Below is a small trained network, with its code and all its weights. Each question gives an input and a class and asks what happens when units are switched off, that is, made to give their printed mean instead of their output.

import numpy as np


def w(rows, s, z=0):
    codes = np.array(rows[::2]) - 128.0
    scale = np.full(codes.shape[1], s)
    scale[-1] = z or s
    return codes * scale


def f(y):
    return y / 2 * (1 + np.tanh(0.7978845608 * (y + 0.044715 * y**3)))


def log_softmax(a):
    a = a - a.max(-1, keepdims=True)
    return a - np.log(np.exp(a).sum(-1, keepdims=True))


def net(x, mask):
    res = np.array(x, float).reshape(1, 3) / 4 @ E
    y = f(res @ A[0][:, :-1].T + A[0][:, -1])
    res = res + np.where(mask, y, B[0][:, -1]) @ B[0][:, :-1]
    return log_softmax(res[-1] @ U[:, :-1].T + U[:, -1])


A, B = {}, {}
E = w([
[82,139,245,87,164,238,64],'x0',
[101,25,82,146,250,57,38],'x1',
[13,163,1,80,137,157,29],'x2',
],0.0076)
A[0] = w([
[115,167,174,157,125,145,158,138],'n1',
[219,139,123,174,179,108,155,137],'n2',
[88,130,96,135,101,73,113,108],'n3',
[210,85,176,156,166,65,148,226],'n4',
[138,176,205,152,141,193,140,184],'n5',
[109,177,68,116,176,66,116,121],'n6',
[50,172,80,47,100,190,132,218],'n7',
[169,120,100,155,45,77,174,12],'n8',
[105,2,178,167,206,122,106,66],'n9',
[173,112,173,112,97,175,131,136],'n10',
[94,93,145,123,176,204,97,1],'n11',
[163,134,177,143,157,196,174,126],'n12',
[134,83,156,124,169,169,60,147],'n13',
[100,156,59,124,214,101,119,102],'n14',
[109,140,184,137,132,119,160,116],'n15',
[108,172,100,115,141,219,64,131],'n16',
[124,65,64,135,199,86,133,119],'n17',
[149,123,110,172,98,106,160,107],'n18',
[150,114,60,163,83,118,183,202],'n19',
[121,164,175,129,129,134,160,128],'n20',
],0.0086,0.0042)
B[0] = w([
[136,98,160,66,164,101,108,171],'n1',
[117,182,128,160,127,111,130,195],'n2',
[201,85,161,123,134,133,53,155],'n3',
[114,181,180,115,139,85,155,255],'n4',
[129,129,59,40,211,148,109,217],'n5',
[197,101,117,125,92,150,87,180],'n6',
[102,149,219,205,96,94,162,229],'n7',
[74,207,113,50,149,52,181,190],'n8',
[94,247,215,126,80,2,136,216],'n9',
[131,75,67,59,190,166,127,181],'n10',
[122,150,162,181,59,117,151,155],'n11',
[164,91,47,84,186,176,85,189],'n12',
[151,169,155,123,129,129,153,184],'n13',
[179,80,112,142,132,158,121,188],'n14',
[127,72,64,130,169,125,111,154],'n15',
[93,154,130,158,141,77,138,191],'n16',
[220,74,119,128,135,140,79,219],'n17',
[111,165,214,126,160,88,123,167],'n18',
[149,130,234,176,65,120,104,220],'n19',
[117,125,101,102,135,169,138,166],'n20',
],0.0062,0.0083)
U = w([
[83,208,126,84,137,91,155,254],'0',
[133,152,147,214,85,93,125,140],'1',
[167,7,65,102,148,185,100,50],'2',
],0.011,0.00083)

Each question gives the input, the list of numbers given to net, and the class t.
The units are the neurons (one row each of A and B). Each row of codes is followed by its name. A weight is (code - 128) times the scale printed after its matrix; where a second scale follows, it is the last column's (A, B and U).
mask holds one flag per neuron, in row order. A switched-off neuron (its flag False) gives its mean, the last column of its row in B, instead of its output. The means were averaged over made-up inputs and are rounded, as every weight is.
A unit's drop is (log p(t) with every unit on - log p(t) with that unit switched off) / (log p(t) with every unit on - log p(t) with every unit switched off).
The circuit of an input: a set's keep is (log p(t) with only the set's units on - log p(t) with every unit switched off) / (log p(t) with every unit on - log p(t) with every unit switched off). Starting from the 12 units with the biggest drops (on a tie, the unit counted first), units are removed one at a time, each time the one whose removal leaves the highest keep (on an exact tie, the one counted first), for as long as the keep stays at least 0.8.
circuit, biggest first: the units of the circuit, biggest drop first
k most important neurons: the k neurons with the biggest drops, biggest first
drop when u is switched off: that unit's drop, to one decimal
input [-8,-8,7], class 1: circuit, biggest first	n19; n7
input [8,8,-4], class 0: circuit, biggest first	n9
input [-7,0,5], class 1: circuit, biggest first	n19; n5
input [4,2,-8], class 0: 2 most important neurons	n9; n4
input [-8,-2,-5], class 0: 3 most important neurons	n8; n4; n7
input [3,6,2], class 1: 2 most important neurons	n9; n5
input [-6,5,1], class 2: 3 most important neurons	n17; n7; n14
input [8,6,3], class 1: 2 most important neurons	n11; n8
input [5,1,-8], class 0: 3 most important neurons	n9; n4; n17
input [-7,-1,-5], class 0: 3 most important neurons	n8; n4; n7
input [-1,-4,7], class 1: drop when n7 is switched off	0.2
input [-6,-5,-6], class 0: drop when n8 is switched off	0.4
input [-5,7,2], class 2: drop when n17 is switched off	0.3
input [-8,-8,-5], class 0: circuit, biggest first	n8
